Below are the code and all the weights of a small trained network. Each question names an input and a class and asks about switching units off, where a switched-off unit gives its printed mean instead of its output.

import numpy as np


def w(rows, s, z=0):
    codes = np.array(rows[::2]) - 128.0
    scale = np.full(codes.shape[1], s)
    scale[-1] = z or s
    return codes * scale


def f(y):
    return np.maximum(y, 0)


def log_softmax(a):
    a = a - a.max(-1, keepdims=True)
    return a - np.log(np.exp(a).sum(-1, keepdims=True))


def net(x, mask):
    res = np.array(x, float).reshape(1, 4) / 4 @ E
    y = f(res @ A[0][:, :-1].T + A[0][:, -1])
    res = res + np.where(mask, y, B[0][:, -1]) @ B[0][:, :-1]
    return log_softmax(res[-1] @ U[:, :-1].T + U[:, -1])


A, B = {}, {}
E = w([
[155,97,87,195,65,187,97,147,106],'x0',
[119,106,158,104,55,146,103,87,248],'x1',
[106,145,190,129,126,182,166,199,155],'x2',
[134,105,189,141,197,148,178,76,135],'x3',
],0.015)
A[0] = w([
[158,101,179,152,172,189,157,89,84,72],'N1',
[119,209,152,151,173,104,93,151,98,51],'N2',
[56,224,180,187,150,189,146,250,127,74],'N3',
[186,130,105,129,136,104,109,91,91,144],'N4',
[121,56,191,126,142,153,156,137,97,116],'N5',
[105,207,168,72,156,83,140,120,110,32],'N6',
[118,167,120,95,103,133,127,170,120,58],'N7',
[162,105,95,138,160,94,118,118,106,147],'N8',
[142,121,125,207,122,198,97,141,91,2],'N9',
[20,127,130,113,116,24,212,139,124,36],'N10',
[112,211,136,119,108,116,62,201,118,29],'N11',
[80,156,104,124,98,83,66,170,96,51],'N12',
[199,200,122,167,179,131,160,201,43,50],'N13',
[226,53,133,232,81,152,163,156,96,35],'N14',
],0.011,0.0029)
B[0] = w([
[80,79,94,78,178,142,72,106,90,205],'N1',
[139,152,156,130,120,158,129,147,210,182],'N2',
[102,183,220,129,73,14,106,68,94,254],'N3',
[155,184,191,119,83,52,107,144,120,190],'N4',
[80,130,171,161,172,127,39,42,93,186],'N5',
[134,157,49,75,107,182,154,122,98,209],'N6',
[42,49,69,122,158,128,21,11,84,164],'N7',
[137,95,187,158,79,67,58,150,144,184],'N8',
[123,189,39,111,150,131,130,182,148,204],'N9',
[150,179,5,64,68,156,191,130,94,197],'N10',
[60,91,146,135,148,187,105,68,64,192],'N11',
[103,73,136,123,128,177,67,113,48,197],'N12',
[136,67,184,99,110,172,117,176,254,253],'N13',
[70,225,69,145,93,181,162,137,95,233],'N14',
],0.0083,0.013)
U = w([
[119,230,48,105,132,197,177,146,101,22],'0',
[80,14,102,151,195,166,79,58,50,62],'1',
[143,78,167,116,60,180,118,155,249,171],'2',
[133,160,157,168,90,23,106,98,100,146],'3',
[141,112,146,165,95,127,165,125,98,253],'4',
],0.011,0.004)

Each question gives the input, the list of numbers given to net, and the class t.
The units are the neurons (one row each of A and B). Each row of codes is followed by its name. A weight is (code - 128) times the scale printed after its matrix; where a second scale follows, it is the last column's (A, B and U).
mask holds one flag per neuron, in row order. A switched-off neuron (its flag False) gives its mean, the last column of its row in B, instead of its output. The means were averaged over made-up inputs and are rounded, as every weight is.
A unit's drop is (log p(t) with every unit on - log p(t) with that unit switched off) / (log p(t) with every unit on - log p(t) with every unit switched off).
The circuit of an input: a set's keep is (log p(t) with only the set's units on - log p(t) with every unit switched off) / (log p(t) with every unit on - log p(t) with every unit switched off). Starting from the 12 units with the biggest drops (on a tie, the unit counted first), units are removed one at a time, each time the one whose removal leaves the highest keep (on an exact tie, the one counted first), for as long as the keep stays at least 0.8.
units of the circuit, in order: the units of the circuit, biggest drop first
k most important neurons: the k neurons with the biggest drops, biggest first
drop of u: that unit's drop, to one decimal
input [3,-2,6,1], class 3: units of the circuit, in order	N3
input [-3,-7,5,-7], class 1: 2 most important neurons	N11, N7
input [6,5,-8,3], class 3: 2 most important neurons	N13, N4
input [-4,-8,-1,5], class 2: 2 most important neurons	N13, N2
input [-5,1,7,2], class 3: 2 most important neurons	N3, N14
input [-2,-2,-5,-6], class 1: 2 most important neurons	N12, N3
input [0,-3,4,-4], class 1: 4 most important neurons	N11, N7, N4, N12
input [3,-5,-3,-3], class 2: 2 most important neurons	N13, N3
input [-5,3,-4,1], class 0: 4 most important neurons	N3, N13, N10, N6
input [-4,-3,5,1], class 3: 4 most important neurons	N3, N14, N9, N5
input [-5,-3,-6,-6], class 1: 2 most important neurons	N12, N3
input [8,0,7,-3], class 0: 2 most important neurons	N14, N9
input [6,4,0,-4], class 0: 2 most important neurons	N13, N14
input [-8,-5,3,7], class 0: units of the circuit, in order	N10
input [-7,2,7,-4], class 0: 3 most important neurons	N10, N6, N8
input [-7,-8,2,-5], class 2: 3 most important neurons	N13, N2, N14
input [4,-2,-4,2], class 0: 2 most important neurons	N3, N14
input [-6,2,8,-6], class 3: drop of N3	2.0
input [7,1,5,-5], class 0: drop of N9	0.4
input [3,-3,3,-4], class 1: units of the circuit, in order	N11
input [7,8,0,8], class 1: drop of N5	0.3
input [-4,2,4,-8], class 1: drop of N2	0.0
